Here is a tiny trained network, its code and every weight. The questions are about switching its units off for an input and a class, where a switched-off unit gives its printed mean instead of its output.

import numpy as np


def w(rows, s, z=0):
    codes = np.array(rows[::2]) - 128.0
    scale = np.full(codes.shape[1], s)
    scale[-1] = z or s
    return codes * scale


def norm(h):
    return h / np.sqrt((h * h).mean(-1, keepdims=True) + 1e-5)


def f(y):
    return np.maximum(y, 0)


def log_softmax(a):
    a = a - a.max(-1, keepdims=True)
    return a - np.log(np.exp(a).sum(-1, keepdims=True))


def net(x, mask):
    res = np.array(x, float).reshape(1, 3) / 4 @ E
    u = 0
    for l in range(3):
        y = f(norm(res) @ A[l][:, :-1].T + A[l][:, -1])
        res = res + np.where(mask[u : u + 3], y, B[l][:, -1]) @ B[l][:, :-1]
        u += 3
    return log_softmax(norm(res)[-1] @ U[:, :-1].T + U[:, -1])


A, B = {}, {}
E = w([
[40,106,84,132,27,74,117,173,71,91,67,123],'x0',
[190,74,170,113,1,162,106,86,169,122,159,216],'x1',
[166,128,87,123,103,87,143,181,142,30,197,200],'x2',
],0.0083)
A[0] = w([
[208,35,152,160,127,83,27,94,118,75,146,102,3],'0.n1',
[102,100,253,199,197,147,122,60,162,133,193,84,40],'0.n2',
[115,126,80,150,144,142,196,146,123,106,194,103,95],'0.n3',
],0.0062,0.0024)
B[0] = w([
[90,135,106,110,136,168,110,180,100,75,56,103,171],'0.n1',
[59,123,175,122,112,171,163,106,198,95,94,194,253],'0.n2',
[131,207,2,70,109,169,166,141,141,81,110,115,187],'0.n3',
],0.0083,0.0046)
A[1] = w([
[45,174,181,115,209,97,188,124,68,101,77,99,106],'1.n1',
[148,34,140,98,1,112,61,162,66,112,151,138,2],'1.n2',
[131,106,216,112,90,109,80,71,143,186,179,148,29],'1.n3',
],0.0076,0.0016)
B[1] = w([
[129,90,158,188,78,127,123,147,61,237,151,173,254],'1.n1',
[208,59,1,213,123,21,144,43,163,237,46,229,245],'1.n2',
[111,184,72,93,41,93,113,44,224,145,101,47,184],'1.n3',
],0.0097,0.0077)
A[2] = w([
[79,79,143,170,102,77,61,104,39,171,103,9,3],'2.n1',
[88,73,144,129,101,98,75,76,14,180,1,82,108],'2.n2',
[191,101,176,86,89,212,70,63,164,115,92,59,23],'2.n3',
],0.0064,0.0025)
B[2] = w([
[99,93,141,173,37,95,62,111,47,94,214,137,196],'2.n1',
[124,69,189,102,197,148,90,181,143,2,133,87,255],'2.n2',
[82,187,113,95,82,102,90,173,125,130,125,25,167],'2.n3',
],0.014,0.0078)
U = w([
[134,111,209,183,180,197,171,83,177,229,143,137,111],'0',
[171,184,120,182,173,151,181,142,73,197,177,147,83],'1',
[160,156,200,53,110,66,151,60,50,135,122,145,2],'2',
[98,210,49,154,141,62,143,204,34,136,112,63,107],'3',
[103,198,176,53,51,172,66,48,218,137,110,55,141],'4',
[205,38,42,194,71,59,117,59,186,123,72,173,167],'5',
[220,166,123,48,165,165,150,147,166,6,196,188,127],'6',
[87,34,182,199,134,121,1,171,11,100,164,100,154],'7',
],0.013,0.0079)

Each question gives the input, the list of numbers given to net, and the class t.
The units are the neurons (one row each of A and B). Each row of codes is followed by its name. A weight is (code - 128) times the scale printed after its matrix; where a second scale follows, it is the last column's (A, B and U).
mask holds one flag per neuron, layer by layer. A switched-off neuron (its flag False) gives its mean, the last column of its row in B, instead of its output. The means were averaged over made-up inputs and are rounded, as every weight is.
A unit's drop is (log p(t) with every unit on - log p(t) with that unit switched off) / (log p(t) with every unit on - log p(t) with every unit switched off).
most important unit: the unit with the biggest drop
top k neurons: the k neurons with the biggest drops, biggest first
k most important neurons of layer l: the k neurons of layer l with the biggest drops, biggest first
drop of u: that unit's drop, to one decimal
input [-3,-6,4], class 3: most important unit -> 0.n3
input [-4,2,3], class 6: top 3 neurons -> [1.n2, 1.n3, 0.n1]
input [-6,-8,-1], class 0: 2 most important neurons of layer 0 -> [0.n2, 0.n3]
input [-4,-3,-8], class 7: 2 most important neurons of layer 2 -> [2.n2, 2.n1]
input [-2,-3,7], class 6: top 2 neurons -> [1.n2, 1.n1]
input [-4,-4,-3], class 0: top 3 neurons -> [0.n2, 2.n1, 0.n1]
input [-6,-7,-2], class 0: top 3 neurons -> [0.n2, 2.n1, 2.n2]
input [-2,0,0], class 4: top 4 neurons -> [1.n2, 1.n1, 0.n1, 0.n3]
input [-5,-1,1], class 0: 2 most important neurons of layer 1 -> [1.n3, 1.n2]
input [-7,-7,5], class 1: 2 most important neurons of layer 1 -> [1.n1, 1.n3]
input [-4,-1,-2], class 4: 2 most important neurons of layer 0 -> [0.n3, 0.n1]
input [-3,-5,3], class 1: top 2 neurons -> [2.n2, 2.n3]
input [-5,3,8], class 6: 2 most important neurons of layer 1 -> [1.n2, 1.n1]
input [0,-5,6], class 3: most important unit -> 2.n2
input [-1,-6,7], class 3: top 2 neurons -> [2.n2, 1.n2]
input [-5,6,3], class 4: 2 most important neurons of layer 1 -> [1.n3, 1.n1]
input [-4,-1,-5], class 4: top 2 neurons -> [1.n2, 0.n2]
input [6,-8,5], class 7: top 2 neurons -> [1.n1, 2.n1]
input [0,-4,3], class 3: top 3 neurons -> [0.n3, 1.n2, 2.n2]
input [-6,-1,4], class 6: top 2 neurons -> [1.n2, 1.n1]
input [-5,0,-5], class 4: most important neuron of layer 2 -> [2.n3]
input [-4,-1,-3], class 4: 2 most important neurons of layer 0 -> [0.n3, 0.n1]
input [4,-5,8], class 3: drop of 2.n2 -> 0.5
input [-4,-4,-1], class 0: drop of 0.n2 -> 0.9
input [-6,2,-3], class 4: drop of 0.n3 -> 0.0
